Each row is followed by roughly how far along a hidden order it lies, from 0 to 10. A new part has a new order.
In the rows, zero is written as 100.
[ 85  94  88 126  93 101  97 151 118  98  38 142 111 112 145  42  77  97
 145 107  91 128  83  79 121  92 123 121 143 132  70 102  84  38  93  63
  82  69 136  68 122 118  62 117  79 131  93  90  86 100 126  74 118  79
  89  72 161 129  78  78 169  80] -> 4
[105 108 103  93  96  80 106  80  87 103 103  81 100  95  80  68 129 104
 100  90  99  86 111 139 114 109  95  58  44 112 103 150 109 135  93 104
 106  87 125 116  44  84 115  98  83 102 114 108 102 102 111  91 112 117
 137  99  37  88 108 100  52  82] -> 7
[ 75  92  84 151  91  98  64  93 107  98  60  56 109  70 109  12  92  95
 104  81  73 126  94  94  97  98 127 128  39 124 121 140  84 117  56 141
 117  72 172 100   0  33  77 102  32 118 101 119  95  99 145  58 108  95
  30  74  87  70 121 101 186  74] -> 10
[ 97  93  91  99  97  73  97  38  83 103  82  58  99 105  82  45 133 106
  84  98  92  84 100 139 128 107 106  71   0 134 112 163 109 141  87 126
 119  90 200 113   3  48 107  99  78 125 119 120  92  95 132  73  85 115
 104  77  61  95 121 112 108  71] -> 7
[ 98 100 105 148  93  75 141 130 119 105  68  21 118  58  65  60 125 105
  93  61  88 159  60 151 136 102 109  97  38 136 103 157 108  45  83 174
  89  27 133  83 106  66 107 110  33  99 110 118  92 110 114  52 186  56
  40 117  65  45  99  77 110 112] -> 2
[108 119 103 117 108  92  98  61  98 102  72 132 100  88  68  67 102  97
 104 117  82 125  94 151  86 115  75  96  45 108 111 128 123 153 115  67
 102 117  91 109  46  53  91 106 127 108 114 110 101  94 147 109 116 140
 101 143  23  93 120 101  87  80] -> 10
[117 101  96  67 105 103 121  97 128 107  88 154  99 104  72  99  98 104
 105 119 114  82  76 110 101 105  91  98  64  97  84  92 120 144 102  90
 112 124  96  97  61  79 100 116 134 113 114 100  96  98 150  98  79 116
 169  74  90 106 123  90  98  99] -> 9
[ 93  86 107  75  92 107 136 135 126 101 100 148 103  87 156 153  88 112
 131 106 116 125  88 106 103  93 119 109 117  91  92  90  75  76 107 150
  96  51  96  83  94  95  88 113  58 107 117 100  99 112  83  69 103  82
  72  54 157 101  97  71 109 124] -> 1
[106  98 100 104  98  93 128 150 111 107  94  37 100 120  74 139 107  97
  80  73 105 128  70  87 103 100 112  94 109  85  98 104 114  76  73 110
  92 102  77  95 117 118 116 110  97  89  88  95 101 106 114 107 122  82
 170  74  86  72  94  98  93 122] -> 6
[ 85  88 107 138 103  72 127  78 132  96  45  56 101  91  89  24 111  95
  89  78  68 154 104 146 128 117  98  88  79 135 106 141 115  81 128  74
 100 100 113  90 107 100  98  93  67 127 112 107 102 107 130  79 162 107
  55 127  23  76  88  96  72  98] -> 3
[108 103 104 105  94  76 132 115  93 105  93  57 111 103  73  48 131 105
 109  85 107  93  89 138 156 103  94  57  73 147  75 147 116  45  99 103
  87  54 129  97 135 129 119 103  73 104 101 101  88 104  90  71 150  69
 117 114  74  96  81  83  56  98] -> 1
[ 93  92  97 115 104 101 104  95 107  98  69 118  97 119 115  93  88  96
 104 110  88 124  91  91  98 100 107 112 104 107  98  92 104  80 118  71
  96 112 110  86 115 105  84 105 114 119  96  94  97  99 115 102 107 107
  95 100 114 120  95 102 124 100] -> 5
[107  89 110  62 109  89 136  45 107 102  85 147  75 110 112 185 106 108
  96 133  98 145  89 145  83 113  94  92  52  79 119 101 113 141 146  92
 103 127 112 106  69  73  97 111 132 120 130 104 107 103 121 122  85 146
 127  91  66 113 115 102  60 121] -> 6
[102  93 108  95 102  82 145  89 122 100  75 126 103 103 104  90 109 107
 116 109 100 127  95 159 131 109  90  82  89 123  86 116 110  70 145  92
  90  79 111  84 140 114  99 104  93 120 119 101  97 108  95  82 140  98
  75 119  94 108  88  75  61 106] -> 0
[ 88  92  92  94 104 113  82  73  93 100  92 126  92  96 136 162  84 101
 101 113  88 134  86  95  62  96 120 134  69  82 131  91  87 138  90 124
 110 114 135 105  27  39  77 112 101 109 104 107 101  97 127 105  58 122
  83  65 119 104 124 109 170 105] -> 10
[ 99 100 117  94 103  85 145  73 122 102  87  87  94  71  88 153 113 105
  92  90  91 169  90 164  92 115  93  82  55  81 122 126 111 137 124 125
  98  95  72 107  62  64 109 105  84 101 125 113 113 111 116  99 142 123
  88 115  19  60 114  90  51 126] -> 6
[108  87 115  70 102  76 179  78 124 105 108  91  96  96  96 137 129 112
  95  98 109 149  85 168 130 113  95  60  45 112 102 135 116  95 138 131
  96  76 119  94 102  97 118 108  78 120 131 110  99 112 101  82 136 101
 106  91  67  88 101  82  30 126] -> 0
[ 91  88 109  63 102 118 132 129 171  96  89 200  98  76 138  95  67 103
 141 118 111 107 111  94  84 106 101 114 152  64  88  70  81 147 128  95
 113 107  23  88  56  99  86 105  92 116 123  99 114 114 131  89  87 115
  87  65  88  85 117  68  76 121] -> 6
[ 97 101  98 147 105 103  99 109 126 104  63  44 104  72  52 103  90  90
  68  75  80 154  65  95  75 102 100 144  74  91 118  96 115 100  77 125
 106 119  96  93  98  49  94 109 106  92  89 108 100  98 148 103 129  89
  86 108  61  54 116 107 156 117] -> 10
[116 105  91  99 103 102 117 108 139 104  81 140 117  92  46   0 102 100
 118 105 115  47  80  93 140 101  81 101  62 136  62 103 121 113  89 102
 112  99 112  82 111  93 100 107 121 113 106 103  86  95 141  67 106  78
 110 100 109 101 115  83 107  79] -> 6
[ 95  92 105 108  93  77 129 105 101 105  86   9  98  94  99 122 130 103
  87  71  94 146  86 137 119 108 116  75  53 111 115 145 105  85  91 132
  95  81 130 103  70  92 116 106  52 104 109 110 102 108 102  86 140  95
 121  78  59  68  97  98  74 112] -> 4

[107 102  25 128 118  90 101  95 100  99 101  92 107  86  93  92  68  96
  99 105 112  98 102  62 101 118 107  80  98 125 102  96  95  99 124  98
 108 104  68  97  87 100  34  95  99  96  62  99 100  75 105 104  98  97
  97 104  96 103 122  99  95  97 118  97  97  97  80  96 117 109 109 101
 111  23 105 108  88  96 119] -> 0
[118 109 110  98 104  82 105 101  97  97 102  93 118  96  98 109  77  97
  94 136 103  92  97 111 101 101  96  80  94  98 108 108  97 194 101 100
  95 103  87  95 104  93 128 102  98  82  26 104  88 110  92 106 112  87
 113 109 108  99 108 100 107 103  84  99  96  98  89  78  98 101  86 104
  84  49  97  96  86 110 119] -> 6
[ 83 108 123  84  98 109 101 100  91  98 109 106 109 106  89 100 114  89
  98 105 107  90 119  92 103 116  90 128 104  67 106  99  97 109 101 101
 104 105  81  94  79  97 119  96 110  78 148  96  92  99  95 106 103  96
 114 106  92 101  93 100 105 100  90  85  91 107 113 103  98  90  80 105
   0  77  94  88  83 111  98] -> 10
[179 101 128  99 100  80 103  82 104 102 103  86 102  86  97  88  86  99
 101  79 100 113 107  87 101  82 109 104  99  92 103  97 105  99 110 103
  95  97  80  96  98 102  62 100  94  72   0 101  97 107  90 100  97  97
  97 106 116  89 166 149  98  88 138 107  91  94  69  72  74  95  93  99
 196  94 101 104  87 106  99] -> 5
[135 106 111  95 105  95 105  97  87 104  98  99  89 106 103 105 114 101
  97 100 102  88  93 106 105 101 100  73  98  90 102 102  99  98 108 104
  92 111  96 103  99 101 134  95 112 103 109  98  95 125  98 120 114  97
  95 110 134  93 127  63 102 100  93 106 102 100  92  96 102 103  63  99
  47 121  99  86  90  92 103] -> 6
[124 101 105  96 119  78 103  82  91 117 109  91 123 106 102 107  95 117
 100 118 105  90  80  96 104 100  94  58 107  95 106 104  98 163  84 103
  94  95  69  97  94 100  92 102  90 101  21  96  92 101  95 108 102  94
 103 111 116 108 100 106 100 105 138 120 101  86  95  93 121 111 100 101
 119  72 116  98 124 100  94] -> 4
[107 103  94  99 105  68 100  95  99  99 100  83 109  99  87 102  83  98
  88 102 103  86 103  66 103 106  93 103  92  97  93 102  97  99  75 113
  85 101  90  97  91 100  95 101  99  93 140  99  83  66  94 121 106  97
  96  83 107  98  89 103 103 104 124 108 100 115  92 103 112 100  92 108
 145 118 106  98  82 108 102] -> 8
[ 77 109 151 102 110  86 101  84  94  98 108 107 106  98 120  79 111 103
 101 111  92  97 103 116 104  92 100 106  69  67 110 104 111 155  89  99
  96 102  79 102 102  93  95  96 100 109  65  98 108  98  95  99 101  91
 101  95 108  95  94 103 111 101  83 100  97 110 113  99  94 100  87 100
  94  82 105  77 114  87  89] -> 6
[ 98 105 128 122 110  90 102  86  98  94 105  96 107  93  99  87  87  94
 103 104 109 110 102  96 107 109 100 104  89 106  96  93 101 114  94  99
 101 109 117  95  96  77  97  99 110  64  58 114  93  68  96 105 101 101
 118 101  90 101  70 103 100  93  95 106  86  97  80  79 103  98  91 109
  32  49 100 104  85  95 107] -> 7
[ 45 101  71 104 114  90 101 102  89 101 102 100 103 112  98  99 158 101
  99 105 101 100  87  96 101  98  91 107 102 103 101 107  92  85  71  98
 112  96  77 100  97 101 109 107  99 117 103  80  91 118  88 102 117  94
  88 120 109 107 119 106  98 112  96 114 107  78  95  91  94 104  98 101
  40  93  92  99 108 102 100] -> 9
[118  96  62 110 106  83 106  94 104  90 105  91 116  99  84 114  86 105
  94 113 105  91 103 118  97 101  97 162 109 135 111 105  91 126  53  92
 113 104  71  94 103 119  95  94  97  96  50 108  83 112  96 120 110  95
  94 120  75 107 129  81 107 100 103 111  98  89  89 123 102 101 100 109
  34  93 103  91  69 131 105] -> 6
[114 107 118 100 109  91 102  97  86 107 101  96  97  98 103  91 126  93
  90 126 100  83  78 114 105 100 102  67  97  88 114 106 101  96  47  99
  89 103  77 110 108  91  98  94  95  77   7  95  80 117 110  94 100  96
  94 100 116  99 115 133 103 104 136 124  95  76 100  70  99 101  67 100
 170  99  92  86 137 132 114] -> 6
[110  98  71  98 100  91 102  95 100 102 106  88 115 106 117 107  90  93
  98 104 103  92  95  94  97 101  94 120 101  71 101 104  99 124  98  82
 109 109  82  92 116 105 149 107  98 113  73 102  94 155  99 104 107  99
  92 108 104 100 118  61 116 101 101  90 103 113  95 113  84 107  93 102
  86 115 102  87  89 105 109] -> 7
[ 83 101 115 100 144  90 104 101 108 101 106  96 106 105 100  90  92  94
  95 103 100  93  88  93 105  99 100 106  91 104 104  98 107  35  85  99
  70 112 119 109  87  83 109  94  95  56 143  97  93 101 102  97 106 100
  62 103 100 103 136  96 102 105 123 121  94  60  77  94  97 102  75 100
  95 109  87  94 118 128 109] -> 1
[120 103 125  97 111  89 106  99  99  98 114  94 107 101  97 112 116  96
  94 101 107 103 103 107  99  89  96 151 113  98 104  99  89  89  64 107
  77 105  90 100  84 127 105  96 103  86  73  78  80 182  95 104 104  79
  40 109 108  93 192 168 105  98 122 114 101  92  91 107  82  84  91 101
 163  73  95  87 103 112 101] -> 6
[ 57 101 108  88 108  94 101 108 101  99 102 103 102 100  74  97  87 105
  85 103  97  93 103  78  99 111 101  87 122 120 104  89  86  63  59 109
  89 102 154 107  93  86  84  96  99  69  80  97  89  62 105 115 105 104
 105 103  86 101  99 126 103 100  92 106  98  96  97  87 112  95  96 102
  56  81  90 106 111 108 112] -> 6
[103 101 123  88 103 103 101  94  82  99 103 106 121 116  88  86  67 105
  99 116 101  95  87  92 103 102  93 109 100 100 101 105  97  65 138  98
  89 103  96 107  99 103  99  96  99 108 152  94  94  99  91 101 117  91
  82  90 102 105 114 156 103 104  99  97  99  91  94  89 107 101  94 110
  86 108  95  96 107 115  99] -> 8
[ 95 100  90 104 118  99 102  90 117  97 107  95 109 105  99 108  89  98
 109 100 105  98 102 106 102 108  80 137  76  42  97 106  98  64 148  87
  96 104  82  96 108  94 131 113 100  87  69  95 105 107  89 105 112  96
  97 105 107 101 114 103 124 107  68  92  98  93  93  89  95 105  86 104
  14  90  99  91  77 108 110] -> 5
[ 63  99  94  86 101  82 102  97  91  98 102  98 103 100 102  92 116  98
  85 102  98  75  86  92  94  99 102 108 102  84 113 101  95 153  70  86
  92 105  68 100  97 107 131  94 100 105 120  97  99 121  99 116 106 107
  94 142 112 104 116  72 107 104  90 121  99  87  95 118  99 113  87  91
  91  76 102  93  92  91 111] -> 1

New part:
[128  87 127  27  89 125  50 122  92 128 107 124  70  91 101  89  99 105
  80 125 126 120 132  36  80 103 148  65 160 117  36  81  44 139 166  82
 116 100  84 120  72  98  89  93  72  94  95  94 104  92 110 124 112  88
  93 139  84  80  97  75  94 124 111  78 200  95 131  93 105 110  91 112
 151 140 119  98  79 121 119 112  96 124 100 122 145 109  94 125 106  80
 106 108 101  34  83  74 157  67  19  24  92 154 109 118  72  91 108 116
 112 128 113  31 120  83   1 154 139  33 130  97 100  90  83 103  66  79
 100  51 108 116 156  95 108 153 124 120   1 119 102 109  62  89 124  97
 154  97] -> 10
[ 74  83  86 159 105  85 142  83  94 127  90  86 114  90 132  80 106  86
 118  99  84  93  92 141  78  76  60 120  61  80 115 115 127  82  52 101
 118  97  99  91 105  86 116  97 115 105 106 108  97 109 107  95  84 113
 120  67 105 104 121 108 107  75 104 108  56  96  88  94 116  90 108  81
  97  94  84  94 103  95  87  94 105  69 100  91 104  93  98  70  89 113
  79 105  99 158 115 127  51 142 173 131 114  62  91  94  97  95 102 114
 111  78  84 177 105 136 171  69  89 121  38  98 107 100 120 109 112 117
  90  99  86 131  82 113  99  49  94  87 117  86  96  83 126 103  83  93
  82 103] -> 6
[105  86 112  84  92 113  86 109 113 143  97 108  88  88 120  75 103  95
  91 116 112 106 116  75  95  90 113  85 115  89  53  94  79  86 121  84
 124  96  90 112  82  89  91  94  85  97 106 101 102  99 120 112  96  92
 116 118  92  87 111  84  99 103 113  83 150  92 121  87 113  99 103  99
 138 125 105  97  80 110 109 107 103  96 101 112 130 106  95  98  98  89
  94 108 101  81  98  96 114 107  83  63 103 123 102 110  81  92 108 127
 112 109 102  96 119 106  56 118 128  58  87  96 102  94  99 111  81  94
  98  62  97 116 132 108 103 101 115 111  37 104  97  95  81  95 104  97
 130  96] -> 2
[ 62  91  74 157 122  71 155  73  94 101  89  81  99  90 115 105  97 103
 135  99  80  85  98 149  90  72  27 131  60 119 162 117 134 188  36 114
  95  97  94  85 111  99 154 103 120 114  89 105  92 109  72 102  93 124
  98  48 104 107 112 116 105  67  94 127  25 108  63 111 120 104  87  83
  77  89  87  98 132  94  73  92  94  78  93  87 101  84 103  81  85 144
  67  98  92 197 105 133  46 116 169 147 116  31  91  80  72  88  96  71
 116  63  79 173  98 149 200  62  60 147   9 102 111 100 121 106 124 120
  67 122  96 118  62 109 109  67  91  78 122  92 105  78 170 101  95 106
  74 112] -> 10
[100  83  96  73 102 107  94 103 108  76 105 104  74 109  84 117  99 122
 103 111 102 102 111  86  69 107 114 100 116 127 100  93  92  81 113 109
  74 102  97  95  99 115 108 102 102  98  92  97  99  99  76 115 113 107
  86 104  95  95  95  93  98 104  92 104 122 105  92 118  95 110  89  99
  76  98 107 103 102 111  99 103  89 114  96 100 121 103 106 118 104 106
 104  97  96  86  69  97 104  72  72  89 102 100 113  93  77 110  99  70
 111 104 107  68  86 101  91 109 102  94 115 100  96 104  87  88  98  93
  91 120 109  93 100  86 103 119 100 102 110 105 106 113 105  95 109  92
 116 102] -> 0
[100  85  96  62 108 107  93 102 109  52 110 106  57 113  66 138  95 137
 109 115 100 106 117  83  99 113 110 104 131 154 118  91  87 118 120 121
  49 106  93  88 104 129 124 104 105 100  83  94  98  97  50 123 124 116
  65  94  93  95  87  96  98 107  81 112 118 112  82 136  91 119  77 100
  58  91 110 107 111 118  94 101  79 127  92  97 119  99 111 133 106 115
 105  93  92  89  63  95 109  45  55  87 101  89 119  85  56 115  96  39
 111  97 109  46  74  98 110 115  93 107 126 102  95 106  81  77 101  88
  83 140 116 108  91  75 108 139  97 100 128 111 114 120 119  93 117  93
 120 107] -> 5
[106  83  96  44 101 122  77 113  95  52 112 112  44 117  60 135  98 149
 100 125 106 108 125  60  52 120 140  94 146 155  82  83  76 121 140 118
  37 105  92  90  98 133 107 103 100  92  87  93 100  96  52 133 129 111
  71 118  88  86  88  83  96 116  83 106 155 110  93 138  88 122  78 100
  53  97 118  69  97 129 104 107  77 132  93 102 123 109 113 141 111 104
 115  95  92  53 117  88 119  36  29  65 101 107 130  88  44 124  99  40
 110 107 119  21  71  92  59 130 115  83 152 100  89 108  67  74  91  78
  87 138 120  92 107  68 106 148 102 109 121 114 113 130  96  90 120  90
 143 102] -> 7
[ 86  85  86  97 108 101 112  96  99  74 103  97  68 107  88 120  99 128
 114 113  94  99 111 102 105  99  96 111 109 135 115  99 102 114  94 116
  68 102  95  86 105 117 123 102 110 100  90  99  97 102  61 118 112 117
  86  85  96  96 100  97 101  94  88 114  98 107  81 125  99 112  85  90
  60  90 102 109 109 114  91 100  85 105  94  94 110  99 109 113 100 117
  97  96  93 112 103 108  83  77  94 102 108  75 114  85  60 112  98  57
 111  88 102  89  80 118 128  98  94 112  95 100  97 106  92  87 106  97
  82 133 107  93  86  86 105 109  96  96 135 102 109 109 122  95 106  93
 111 106] -> 1
[ 73  87  82 136 111  89 137  87  98 109  91  88  89  94 115  97 100 108
 119 107  90  89 105 124  92  80  60 118  75 110 121 109 121  92  63 107
 101  97  94  93 104 100 129 101 112 106  95 104  95 107  83 108  94 115
 108  73  98  98 114 101 103  78  99 113  67 102  82 110 116 103  95  86
  83  97  92 101 109 103  85  99  95  81  96  94 107  96 103  87  90 125
  78 101  94 155  89 122  60 113 140 123 115  59 101  87  68  97 100  84
 114  79  90 146  97 137 161  76  89 115  37  99 105 102 111 105 111 109
  76 112  98 114  82 106 105  74  97  90 108  95 101  88 138  99  95 102
  95 105] -> 3
[116  85 122  80  87 115  70 115  97 154  96 112 106  86 124  65 102  82
  79 109 120 105 111  68  44  92 126  73 116  72  37  93  74  76 133  72
 145  94  94 122  77  81  73  94  75  95 110 101 104  95 142 102  91  78
 123 140  93  88 107  81  96 111 122  72 153  87 135  72 111  94 111 109
 163 135 107 109  72 102 119 110 111  95 105 118 137 110  90  94  99  78
 100 109 106  61  98  86 133 115  77  56  97 144  96 122 102  86 109 155
 113 122 105  92 130  92  16 121 134  44 100  96 102  91 102 120  76  92
 109  36  97  96 145 115  99 104 119 116  12 106  90  90  56  97 103  97
 127  91] -> 7
[ 81  83  93 143  97  99 127  93 105 151  91  93 102  86 144  67 110  86
 107 111  92 101 103 118  69  76  84 110  76  75  76 108 108 100  74  92
 132  96  94  97  94  81 102  92 107 100 111 108 100 109 118 105  85 107
 133  80  98  93 128  95 106  81 111  96 106  89 104  85 120  88 112  78
 112 108  88 104  83 105  97  98 106  68 102  99 109  99  96  71  90  96
  84 110 100 130  97 121  61 143 156  99 115  83  97 102  85  97 108 130
 111  90  89 161 112 135 127  86 114  87  43  95 106  99 114 111  97 109
  94  79  84  96 104 115  99  55 103  96  86  89  95  87 101 100  87  91
 107  98] -> 4
[ 83  85  83 109 116  86 124  86  99  57 102  93  80 107  79 133  96 122
 122 101  87  96 102 119 107  99  69 121  97 143 154 104 113  81  73 124
  59 104  97  82 114 119 140 105 118 107  83  98  95 103  53 110 112 123
  72  66 101 105  94 111 102  89  82 127  56 114  66 129  98 116  81  94
  52  80  98 100 130 104  82  94  84 108  93  88 108  90 109 110  99 130
  91  92  92 145  91 113  77  73 109 126 105  59 105  79  74 105  92  42
 113  79  96 100  78 117 183  87  69 143  83 104 101 105  98  86 117 105
  77 147 107 104  68  86 107 108  88  86 148 101 112 104 146  98 106  96
  87 111] -> 6
